[[  8  12 -15  12  24  15  21  14  22  17]
 [ 28  29 -11  30  31  33  11  29  31  28]
 [  9   7  -4   5  11   9  12   8  11   9]]
:
[[  9   7  -4   5  11   9  12   8  11   9]
 [  8  12 -15  12  24  15  21  14  22  17]
 [ 28  29 -11  30  31  33  11  29  31  28]]

[[-12 -41  -6 -25 -21 -17  37 -13]
 [ 13  -8   9 -24  18  40  17 -33]
 [  4  19 -32 -38   9 -13 -10 -26]
 [ -1 -32 -24 -24 -27  31 -25  37]
 [ -9  33  13 -40  19 -40  19  11]
 [-31 -30  23   4 -18  -9   0 -31]
 [-23  29  28 -17  12  40 -30 -27]
 [-41  13 -38  -9 -22   7  27  20]
 [ 34  35 -21 -29 -14 -27 -18 -29]]
:
[[-12 -41  -6 -25 -21 -17  37 -13]
 [ -1 -32 -24 -24 -27  31 -25  37]
 [-31 -30  23   4 -18  -9   0 -31]
 [ 13  -8   9 -24  18  40  17 -33]
 [-41  13 -38  -9 -22   7  27  20]
 [  4  19 -32 -38   9 -13 -10 -26]
 [-23  29  28 -17  12  40 -30 -27]
 [ -9  33  13 -40  19 -40  19  11]
 [ 34  35 -21 -29 -14 -27 -18 -29]]

[[ 11 -10  -5  33   8  17]
 [ 19   3   9  33  30  -7]
 [ 13  18   8  34 -16   4]
 [  9  10   4  33  14  -9]]
:
[[ 11 -10  -5  33   8  17]
 [ 19   3   9  33  30  -7]
 [  9  10   4  33  14  -9]
 [ 13  18   8  34 -16   4]]

[[ 15  14   1  -4  13  32  19  -7   8  22]
 [ 15  10   6  -2   2  35  24  -4  10  20]
 [  2 -19 -11  -3 -26 -28 -14  13   0  18]
 [ 14  16  -3  -5  21  27  17 -10   7  23]
 [-21  12  -3  -2  27  -9   2 -17 -10 -29]
 [  8   1   9  -1 -18  30  31   2  10  14]
 [  2  -3  17  15   5  -2 -33  11  -6 -29]
 [ 11  18  -7  -7  27  21  14 -13   5  21]]
:
[[  2 -19 -11  -3 -26 -28 -14  13   0  18]
 [  2  -3  17  15   5  -2 -33  11  -6 -29]
 [  8   1   9  -1 -18  30  31   2  10  14]
 [ 15  10   6  -2   2  35  24  -4  10  20]
 [-21  12  -3  -2  27  -9   2 -17 -10 -29]
 [ 15  14   1  -4  13  32  19  -7   8  22]
 [ 14  16  -3  -5  21  27  17 -10   7  23]
 [ 11  18  -7  -7  27  21  14 -13   5  21]]

[[-29  35 -30 -23 -21  34 -27  40  34 -22]
 [ 35 -29  36  30  28 -31  36 -34 -32  30]
 [ -1  -7   0   0  -4  -2  -2  -2  -1  -4]]
:
[[ 35 -29  36  30  28 -31  36 -34 -32  30]
 [ -1  -7   0   0  -4  -2  -2  -2  -1  -4]
 [-29  35 -30 -23 -21  34 -27  40  34 -22]]

[[ -6  14   9  13  18  -2 -15  16  -5 -16  12 -14]
 [  5 -17 -10 -17 -15   4  12 -15  10  12 -11  12]
 [  0   3  -8  -1   0  -1  -2  -1  -5  -1  -4   3]
 [ -7  32  11  22  26  -7 -19  25 -16 -23  10 -18]]
:
[[  5 -17 -10 -17 -15   4  12 -15  10  12 -11  12]
 [  0   3  -8  -1   0  -1  -2  -1  -5  -1  -4   3]
 [ -6  14   9  13  18  -2 -15  16  -5 -16  12 -14]
 [ -7  32  11  22  26  -7 -19  25 -16 -23  10 -18]]

[[ 13 -19  -2 -16 -17]
 [ 11 -24  -3 -20 -16]
 [-24  -4  14  -1   9]
 [  2  -6 -30  -5  14]
 [ -3 -11 -32  -8  17]
 [-17 -27  14 -21  -7]
 [-18  -3  22  -1  -1]]
:
[[-17 -27  14 -21  -7]
 [ 11 -24  -3 -20 -16]
 [ 13 -19  -2 -16 -17]
 [ -3 -11 -32  -8  17]
 [  2  -6 -30  -5  14]
 [-24  -4  14  -1   9]
 [-18  -3  22  -1  -1]]

[[ 21  -9  26  10  -9  11   5 -24  22]
 [-13  17 -37 -18   8 -13  -8  18 -14]
 [-13   7 -24 -11   7  -8  -3  20 -13]
 [-12   8 -19  -8   5  -7  -4  15 -12]
 [  6  -3   8   3  -3   3   1  -8   6]
 [ -9  12 -24 -11   5  -9  -6  11 -10]]
:
[[ 21  -9  26  10  -9  11   5 -24  22]
 [  6  -3   8   3  -3   3   1  -8   6]
 [-13   7 -24 -11   7  -8  -3  20 -13]
 [-12   8 -19  -8   5  -7  -4  15 -12]
 [ -9  12 -24 -11   5  -9  -6  11 -10]
 [-13  17 -37 -18   8 -13  -8  18 -14]]

[[-14  16  -7   8 -36 -22   8  -8  -4]
 [ 20 -21  16  -4  23   7  -8   9   6]
 [-11 -11   8   8 -15 -10  -1  -3  -5]]
:
[[ 20 -21  16  -4  23   7  -8   9   6]
 [-11 -11   8   8 -15 -10  -1  -3  -5]
 [-14  16  -7   8 -36 -22   8  -8  -4]]
